Below are the code and all the weights of a small trained network. Each question names an input and a class and asks about switching units off, where a switched-off unit gives its printed mean instead of its output.

import numpy as np


def w(rows, s, z=0):
    codes = np.array(rows[::2]) - 128.0
    scale = np.full(codes.shape[1], s)
    scale[-1] = z or s
    return codes * scale


def norm(h):
    return h / np.sqrt((h * h).mean(-1, keepdims=True) + 1e-5)


def f(y):
    return y / 2 * (1 + np.tanh(0.7978845608 * (y + 0.044715 * y**3)))


def log_softmax(a):
    a = a - a.max(-1, keepdims=True)
    return a - np.log(np.exp(a).sum(-1, keepdims=True))


def net(x, mask):
    res = np.array(x, float).reshape(1, 4) / 4 @ E
    u = 0
    for l in range(3):
        y = f(norm(res) @ A[l][:, :-1].T + A[l][:, -1])
        res = res + np.where(mask[u : u + 6], y, B[l][:, -1]) @ B[l][:, :-1]
        u += 6
    return log_softmax(norm(res)[-1] @ U[:, :-1].T + U[:, -1])


A, B = {}, {}
E = w([
[110,179,93,253,222,133],'x0',
[2,248,140,96,81,126],'x1',
[116,117,94,102,162,49],'x2',
[68,77,149,69,242,203],'x3',
],0.0073)
A[0] = w([
[122,175,162,137,175,122,47],'L0N0',
[103,104,46,53,172,215,142],'L0N1',
[130,111,117,119,123,138,3],'L0N2',
[231,102,166,89,188,91,136],'L0N3',
[121,83,180,39,78,59,77],'L0N4',
[58,119,2,207,140,142,152],'L0N5',
],0.0063,0.0058)
B[0] = w([
[128,145,91,64,103,92,95],'L0N0',
[178,186,200,172,124,70,226],'L0N1',
[145,127,64,100,249,60,67],'L0N2',
[104,72,108,163,92,108,231],'L0N3',
[169,185,104,87,108,162,186],'L0N4',
[174,173,147,39,74,157,252],'L0N5',
],0.011,0.0027)
A[1] = w([
[122,131,59,66,190,7,200],'L1N0',
[82,71,164,89,203,139,66],'L1N1',
[119,200,181,113,86,104,142],'L1N2',
[111,132,182,76,216,167,2],'L1N3',
[107,60,209,2,204,168,110],'L1N4',
[146,198,36,183,223,151,139],'L1N5',
],0.0093,0.0021)
B[1] = w([
[135,132,215,172,63,248,167],'L1N0',
[103,176,106,207,127,47,160],'L1N1',
[150,68,143,122,179,108,253],'L1N2',
[150,202,139,167,127,101,179],'L1N3',
[120,195,57,143,134,158,214],'L1N4',
[124,127,72,35,69,151,186],'L1N5',
],0.014,0.0054)
A[2] = w([
[76,184,173,94,98,115,151],'L2N0',
[167,144,69,139,114,144,178],'L2N1',
[161,112,145,142,42,65,127],'L2N2',
[84,151,217,189,72,218,2],'L2N3',
[164,157,173,140,75,69,42],'L2N4',
[2,172,204,100,124,64,60],'L2N5',
],0.0097,0.0041)
B[2] = w([
[129,59,69,140,68,130,239],'L2N0',
[79,107,142,96,124,90,238],'L2N1',
[64,168,112,129,204,149,255],'L2N2',
[188,111,186,169,87,185,192],'L2N3',
[155,248,109,192,183,103,167],'L2N4',
[171,39,69,192,162,96,215],'L2N5',
],0.013,0.0041)
U = w([
[118,228,96,179,150,92,218],'0',
[131,18,69,160,144,111,172],'1',
[101,164,86,6,74,155,181],'2',
[159,153,197,170,84,198,189],'3',
[113,136,218,92,200,128,211],'4',
[155,147,155,100,131,91,9],'5',
[112,137,173,97,135,87,1],'6',
[123,134,154,107,137,119,20],'7',
],0.02,0.0085)

Each question gives the input, the list of numbers given to net, and the class t.
The units are the neurons (one row each of A and B). Each row of codes is followed by its name. A weight is (code - 128) times the scale printed after its matrix; where a second scale follows, it is the last column's (A, B and U).
mask holds one flag per neuron, layer by layer. A switched-off neuron (its flag False) gives its mean, the last column of its row in B, instead of its output. The means were averaged over made-up inputs and are rounded, as every weight is.
A unit's drop is (log p(t) with every unit on - log p(t) with that unit switched off) / (log p(t) with every unit on - log p(t) with every unit switched off).
The circuit of an input: a set's keep is (log p(t) with only the set's units on - log p(t) with every unit switched off) / (log p(t) with every unit on - log p(t) with every unit switched off). Starting from the 12 units with the biggest drops (on a tie, the unit counted first), units are removed one at a time, each time the one whose removal leaves the highest keep (on an exact tie, the one counted first), for as long as the keep stays at least 0.8.
units of the circuit, in order: the units of the circuit, biggest drop first
k most important neurons: the k neurons with the biggest drops, biggest first
k most important neurons of layer l: the k neurons of layer l with the biggest drops, biggest first
input [-6,-4,7,8], class 0: units of the circuit, in order => [L1N1; L1N4]
input [-6,6,6,6], class 0: 4 most important neurons => [L1N4; L1N3; L0N5; L0N3]
input [-5,-3,0,-5], class 0: 3 most important neurons => [L1N5; L2N4; L2N2]
input [-2,-1,3,-2], class 4: units of the circuit, in order => [L2N2; L1N4]
input [-7,-3,-6,-5], class 2: units of the circuit, in order => [L1N0; L2N2]
input [8,1,-5,-2], class 2: units of the circuit, in order => [L1N5]
input [-8,-7,-6,-1], class 2: 2 most important neurons of layer 1 => [L1N2; L1N0]
input [-3,7,7,-5], class 1: units of the circuit, in order => [L2N5; L1N2]
input [0,-1,-1,-1], class 4: 2 most important neurons => [L1N0; L2N0]
input [7,-6,-4,5], class 2: 4 most important neurons => [L1N5; L1N2; L2N5; L0N5]
input [8,-6,-1,-7], class 2: 2 most important neurons => [L1N5; L0N1]
input [-3,-7,0,-7], class 0: 3 most important neurons => [L1N2; L2N4; L2N2]
input [-4,7,-5,7], class 0: 3 most important neurons => [L1N4; L1N3; L0N3]
input [6,1,-6,8], class 0: units of the circuit, in order => [L1N1]
input [-7,8,3,-7], class 1: 2 most important neurons of layer 1 => [L1N3; L1N5]
input [1,8,-7,-5], class 1: 2 most important neurons => [L2N5; L1N0]
input [0,1,6,4], class 3: 2 most important neurons => [L1N0; L0N1]
input [5,5,-5,-1], class 1: 4 most important neurons => [L1N4; L1N0; L2N0; L0N4]
input [-5,7,-8,7], class 3: 2 most important neurons of layer 1 => [L1N4; L1N3]
input [-2,1,-2,1], class 4: most important neuron => [L1N2]
input [2,7,-4,5], class 1: 2 most important neurons => [L2N5; L1N0]
input [8,5,-6,-3], class 2: 2 most important neurons => [L1N5; L1N0]
input [-1,-6,8,-2], class 3: 2 most important neurons of layer 1 => [L1N0; L1N2]
input [3,-3,8,7], class 3: 2 most important neurons of layer 0 => [L0N1; L0N3]
input [3,6,7,0], class 3: 2 most important neurons of layer 1 => [L1N0; L1N1]
input [-4,5,3,6], class 0: 2 most important neurons of layer 1 => [L1N4; L1N3]
